Below is a small trained network, with its code and all its weights. Each question gives an input and a class and asks what happens when units are switched off, that is, made to give their printed mean instead of their output.

import numpy as np


def w(rows, s, z=0):
    codes = np.array(rows[::2]) - 128.0
    scale = np.full(codes.shape[1], s)
    scale[-1] = z or s
    return codes * scale


def norm(h):
    return h / np.sqrt((h * h).mean(-1, keepdims=True) + 1e-5)


def f(y):
    return np.maximum(y, 0)


def log_softmax(a):
    a = a - a.max(-1, keepdims=True)
    return a - np.log(np.exp(a).sum(-1, keepdims=True))


def net(x, mask):
    res = np.array(x, float).reshape(1, 5) / 4 @ E
    u = 0
    for l in range(2):
        y = f(norm(res) @ A[l][:, :-1].T + A[l][:, -1])
        res = res + np.where(mask[u : u + 10], y, B[l][:, -1]) @ B[l][:, :-1]
        u += 10
    return log_softmax(norm(res)[-1] @ U[:, :-1].T + U[:, -1])


A, B = {}, {}
E = w([
[107,216,18,141,42,150,155],'x0',
[160,147,155,114,107,128,141],'x1',
[71,108,136,41,107,255,93],'x2',
[110,110,132,133,119,126,146],'x3',
[84,177,133,15,186,49,133],'x4',
],0.0077)
A[0] = w([
[140,97,72,71,113,229,145,70],'L0N1',
[153,117,144,87,135,149,109,68],'L0N2',
[144,139,102,154,116,63,143,108],'L0N3',
[200,82,116,240,102,214,109,3],'L0N4',
[95,192,63,173,21,147,116,9],'L0N5',
[129,105,137,89,147,88,121,126],'L0N6',
[162,127,102,248,116,67,108,98],'L0N7',
[129,128,114,176,110,180,154,74],'L0N8',
[164,111,164,153,159,156,102,131],'L0N9',
[113,112,110,106,76,218,69,92],'L0N10',
],0.012,0.0063)
B[0] = w([
[99,163,186,171,140,115,154,220],'L0N1',
[157,164,121,179,134,135,150,155],'L0N2',
[64,187,145,165,135,181,112,202],'L0N3',
[94,119,117,82,37,29,62,243],'L0N4',
[254,30,61,75,220,165,171,241],'L0N5',
[100,111,62,144,76,164,120,194],'L0N6',
[120,164,235,130,129,173,194,255],'L0N7',
[102,170,104,95,84,76,126,182],'L0N8',
[148,37,141,126,144,116,160,184],'L0N9',
[79,212,198,166,231,138,111,235],'L0N10',
],0.0097,0.0072)
A[1] = w([
[103,108,112,113,105,223,95,88],'L1N1',
[134,160,174,219,140,92,176,8],'L1N2',
[128,165,56,84,156,122,141,219],'L1N3',
[118,143,118,70,77,72,66,200],'L1N4',
[84,148,112,124,99,89,85,113],'L1N5',
[152,3,155,163,134,109,101,73],'L1N6',
[59,159,123,135,135,112,54,200],'L1N7',
[149,145,136,173,84,103,130,34],'L1N8',
[175,162,105,172,159,107,176,100],'L1N9',
[91,125,172,176,121,85,143,2],'L1N10',
],0.012,0.0031)
B[1] = w([
[205,179,182,196,116,175,127,154],'L1N1',
[78,190,144,141,184,152,108,232],'L1N2',
[155,62,83,144,67,87,118,255],'L1N3',
[52,105,69,167,46,53,161,214],'L1N4',
[188,85,153,109,97,90,205,183],'L1N5',
[249,80,1,65,133,202,127,204],'L1N6',
[141,156,141,160,66,110,130,253],'L1N7',
[65,131,140,130,109,90,93,155],'L1N8',
[140,94,159,88,192,166,39,201],'L1N9',
[112,130,116,135,122,178,117,201],'L1N10',
],0.0095,0.0063)
U = w([
[91,186,244,160,190,176,116,255],'0',
[247,28,14,68,178,173,133,116],'1',
[103,86,108,131,10,36,128,4],'2',
],0.011,7e-05)

Each question gives the input, the list of numbers given to net, and the class t.
The units are the neurons (one row each of A and B). Each row of codes is followed by its name. A weight is (code - 128) times the scale printed after its matrix; where a second scale follows, it is the last column's (A, B and U).
mask holds one flag per neuron, layer by layer. A switched-off neuron (its flag False) gives its mean, the last column of its row in B, instead of its output. The means were averaged over made-up inputs and are rounded, as every weight is.
A unit's drop is (log p(t) with every unit on - log p(t) with that unit switched off) / (log p(t) with every unit on - log p(t) with every unit switched off).
The circuit of an input: a set's keep is (log p(t) with only the set's units on - log p(t) with every unit switched off) / (log p(t) with every unit on - log p(t) with every unit switched off). Starting from the 12 units with the biggest drops (on a tie, the unit counted first), units are removed one at a time, each time the one whose removal leaves the highest keep (on an exact tie, the one counted first), for as long as the keep stays at least 0.8.
units of the circuit, in order: the units of the circuit, biggest drop first
unit that matters most: the unit with the biggest drop
k most important neurons: the k neurons with the biggest drops, biggest first
k most important neurons of layer l: the k neurons of layer l with the biggest drops, biggest first
drop when u is switched off: that unit's drop, to one decimal
input [-7,7,-6,7,6], class 1: 3 most important neurons -> (L0N10, L0N7, L0N4)
input [3,-8,5,-7,-3], class 0: units of the circuit, in order -> (L0N10)
input [0,2,5,6,8], class 2: 2 most important neurons -> (L0N5, L0N7)
input [-6,5,-2,-3,-7], class 2: 2 most important neurons -> (L0N4, L0N5)
input [8,4,7,3,3], class 1: 2 most important neurons of layer 0 -> (L0N5, L0N7)
input [-5,-3,-4,-5,2], class 1: 3 most important neurons of layer 0 -> (L0N10, L0N9, L0N1)
input [-3,-2,0,-7,-4], class 2: 2 most important neurons -> (L0N4, L0N5)
input [6,7,7,5,2], class 0: 2 most important neurons -> (L0N10, L0N1)
input [-1,-1,5,5,-6], class 2: 4 most important neurons -> (L0N4, L0N7, L0N8, L1N4)
input [-5,5,-4,-7,-1], class 1: 2 most important neurons -> (L0N9, L1N6)
input [0,-1,5,-7,-8], class 2: 2 most important neurons -> (L0N4, L0N7)
input [-3,-4,-7,6,-7], class 0: 3 most important neurons of layer 1 -> (L1N2, L1N3, L1N4)
input [-1,0,-5,0,5], class 0: 3 most important neurons of layer 0 -> (L0N4, L0N5, L0N8)
input [7,-4,4,-1,-4], class 1: units of the circuit, in order -> (L0N5)
input [-6,1,-2,2,-6], class 1: 2 most important neurons of layer 0 -> (L0N9, L0N1)
input [6,2,-7,1,7], class 0: 2 most important neurons -> (L0N4, L0N3)
input [-4,2,-3,6,6], class 2: 2 most important neurons of layer 0 -> (L0N5, L0N7)
input [3,-6,4,-7,7], class 2: 2 most important neurons of layer 0 -> (L0N5, L0N7)
input [-3,6,-2,-3,-4], class 2: 2 most important neurons of layer 0 -> (L0N4, L0N5)
input [-1,8,3,6,-6], class 2: unit that matters most -> L0N4
input [2,-7,3,-3,-2], class 0: 2 most important neurons -> (L0N10, L0N1)
input [2,1,5,-5,7], class 2: 2 most important neurons -> (L0N7, L0N5)
input [-3,-5,-1,-2,6], class 2: drop when L0N5 is switched off -> 1.9
input [-8,-5,5,5,-6], class 1: drop when L0N9 is switched off -> 0.1
input [0,7,-3,7,-2], class 0: drop when L0N7 is switched off -> 1.6
